Below is a small trained network, with its code and all its weights. Each question gives an input and a class and asks what happens when units are switched off, that is, made to give their printed mean instead of their output.

import numpy as np


def w(rows, s, z=0):
    codes = np.array(rows[::2]) - 128.0
    scale = np.full(codes.shape[1], s)
    scale[-1] = z or s
    return codes * scale


def f(y):
    return np.maximum(y, 0)


def log_softmax(a):
    a = a - a.max(-1, keepdims=True)
    return a - np.log(np.exp(a).sum(-1, keepdims=True))


def net(x, mask):
    res = np.array(x, float).reshape(1, 5) / 4 @ E
    y = f(res @ A[0][:, :-1].T + A[0][:, -1])
    res = res + np.where(mask, y, B[0][:, -1]) @ B[0][:, :-1]
    return log_softmax(res[-1] @ U[:, :-1].T + U[:, -1])


A, B = {}, {}
E = w([
[96,136,56,246,68],'x0',
[103,132,108,111,141],'x1',
[39,54,184,118,61],'x2',
[114,128,116,119,137],'x3',
[180,55,65,74,65],'x4',
],0.013)
A[0] = w([
[183,206,45,148,175,52],'neuron 0',
[99,145,100,170,65,125],'neuron 1',
[168,127,103,157,201,78],'neuron 2',
[108,169,72,152,72,128],'neuron 3',
[93,121,73,205,115,147],'neuron 4',
[84,137,175,186,180,24],'neuron 5',
[150,88,87,173,105,16],'neuron 6',
[167,51,32,79,65,29],'neuron 7',
[87,178,138,151,149,24],'neuron 8',
[205,106,111,119,242,133],'neuron 9',
[73,221,187,167,176,69],'neuron 10',
[84,158,149,174,189,33],'neuron 11',
[61,57,159,141,83,59],'neuron 12',
[171,167,108,141,148,97],'neuron 13',
[172,63,63,91,83,5],'neuron 14',
[179,195,68,135,153,86],'neuron 15',
[103,184,123,139,163,67],'neuron 16',
[100,113,94,213,121,108],'neuron 17',
[110,112,99,225,115,155],'neuron 18',
[192,124,50,93,114,52],'neuron 19',
[108,131,78,212,117,146],'neuron 20',
[71,159,192,192,182,33],'neuron 21',
[116,101,63,95,129,43],'neuron 22',
[129,85,120,83,31,29],'neuron 23',
[196,196,65,124,152,106],'neuron 24',
[83,121,189,178,147,32],'neuron 25',
[27,63,168,138,75,77],'neuron 26',
[105,109,232,71,76,144],'neuron 27',
[48,71,174,145,121,74],'neuron 28',
[93,127,76,209,85,150],'neuron 29',
[151,142,221,2,168,182],'neuron 30',
[36,87,155,111,112,63],'neuron 31',
],0.012,0.0025)
B[0] = w([
[89,143,61,182,99,213],'neuron 0',
[121,95,117,122,172,186],'neuron 1',
[92,127,94,159,113,173],'neuron 2',
[157,77,122,80,194,180],'neuron 3',
[138,83,121,88,190,198],'neuron 4',
[149,182,198,100,103,170],'neuron 5',
[109,125,159,97,137,168],'neuron 6',
[188,206,193,58,62,221],'neuron 7',
[176,171,139,95,118,158],'neuron 8',
[80,87,52,139,113,206],'neuron 9',
[198,164,206,98,108,197],'neuron 10',
[155,177,177,103,97,171],'neuron 11',
[83,141,99,210,108,205],'neuron 12',
[100,117,71,180,109,171],'neuron 13',
[198,217,201,96,128,196],'neuron 14',
[44,137,77,201,100,195],'neuron 15',
[144,167,159,126,93,163],'neuron 16',
[146,79,134,119,159,191],'neuron 17',
[123,60,105,78,161,199],'neuron 18',
[164,175,188,122,70,184],'neuron 19',
[104,68,134,54,158,198],'neuron 20',
[200,188,194,81,83,185],'neuron 21',
[132,152,168,112,121,156],'neuron 22',
[147,182,152,145,101,201],'neuron 23',
[102,129,59,209,112,204],'neuron 24',
[121,167,158,125,82,166],'neuron 25',
[85,147,103,246,101,223],'neuron 26',
[119,91,63,174,153,209],'neuron 27',
[93,151,65,186,101,194],'neuron 28',
[135,68,132,91,219,210],'neuron 29',
[84,2,113,43,227,250],'neuron 30',
[77,148,61,161,136,193],'neuron 31',
],0.0088,0.017)
U = w([
[121,29,106,76,206,245],'0',
[97,142,63,250,79,146],'1',
[172,213,179,91,61,3],'2',
],0.016,0.0016)

Each question gives the input, the list of numbers given to net, and the class t.
The units are the neurons (one row each of A and B). Each row of codes is followed by its name. A weight is (code - 128) times the scale printed after its matrix; where a second scale follows, it is the last column's (A, B and U).
mask holds one flag per neuron, in row order. A switched-off neuron (its flag False) gives its mean, the last column of its row in B, instead of its output. The means were averaged over made-up inputs and are rounded, as every weight is.
A unit's drop is (log p(t) with every unit on - log p(t) with that unit switched off) / (log p(t) with every unit on - log p(t) with every unit switched off).
unit that matters most: the unit with the biggest drop
k most important neurons: the k neurons with the biggest drops, biggest first
drop of u: that unit's drop, to one decimal
input [-6,4,7,-6,-2], class 1: 2 most important neurons : (neuron 26; neuron 28)
input [5,-4,3,3,8], class 2: unit that matters most : neuron 7
input [5,-7,2,-7,-6], class 2: 2 most important neurons : (neuron 30; neuron 21)
input [7,-5,3,8,-8], class 2: 2 most important neurons : (neuron 21; neuron 30)
input [7,7,-7,-7,-8], class 2: 3 most important neurons : (neuron 10; neuron 21; neuron 30)
input [2,1,0,-1,2], class 0: 2 most important neurons : (neuron 21; neuron 10)
input [-3,8,-3,-6,4], class 2: 2 most important neurons : (neuron 19; neuron 29)
input [7,1,-3,0,7], class 0: 2 most important neurons : (neuron 29; neuron 3)
input [-2,7,5,-7,5], class 1: 2 most important neurons : (neuron 26; neuron 27)
input [6,-4,-5,8,7], class 2: drop of neuron 19 : 0.6
input [-3,-6,1,7,5], class 2: drop of neuron 28 : 0.0
input [5,6,-4,3,-5], class 0: drop of neuron 18 : 0.1
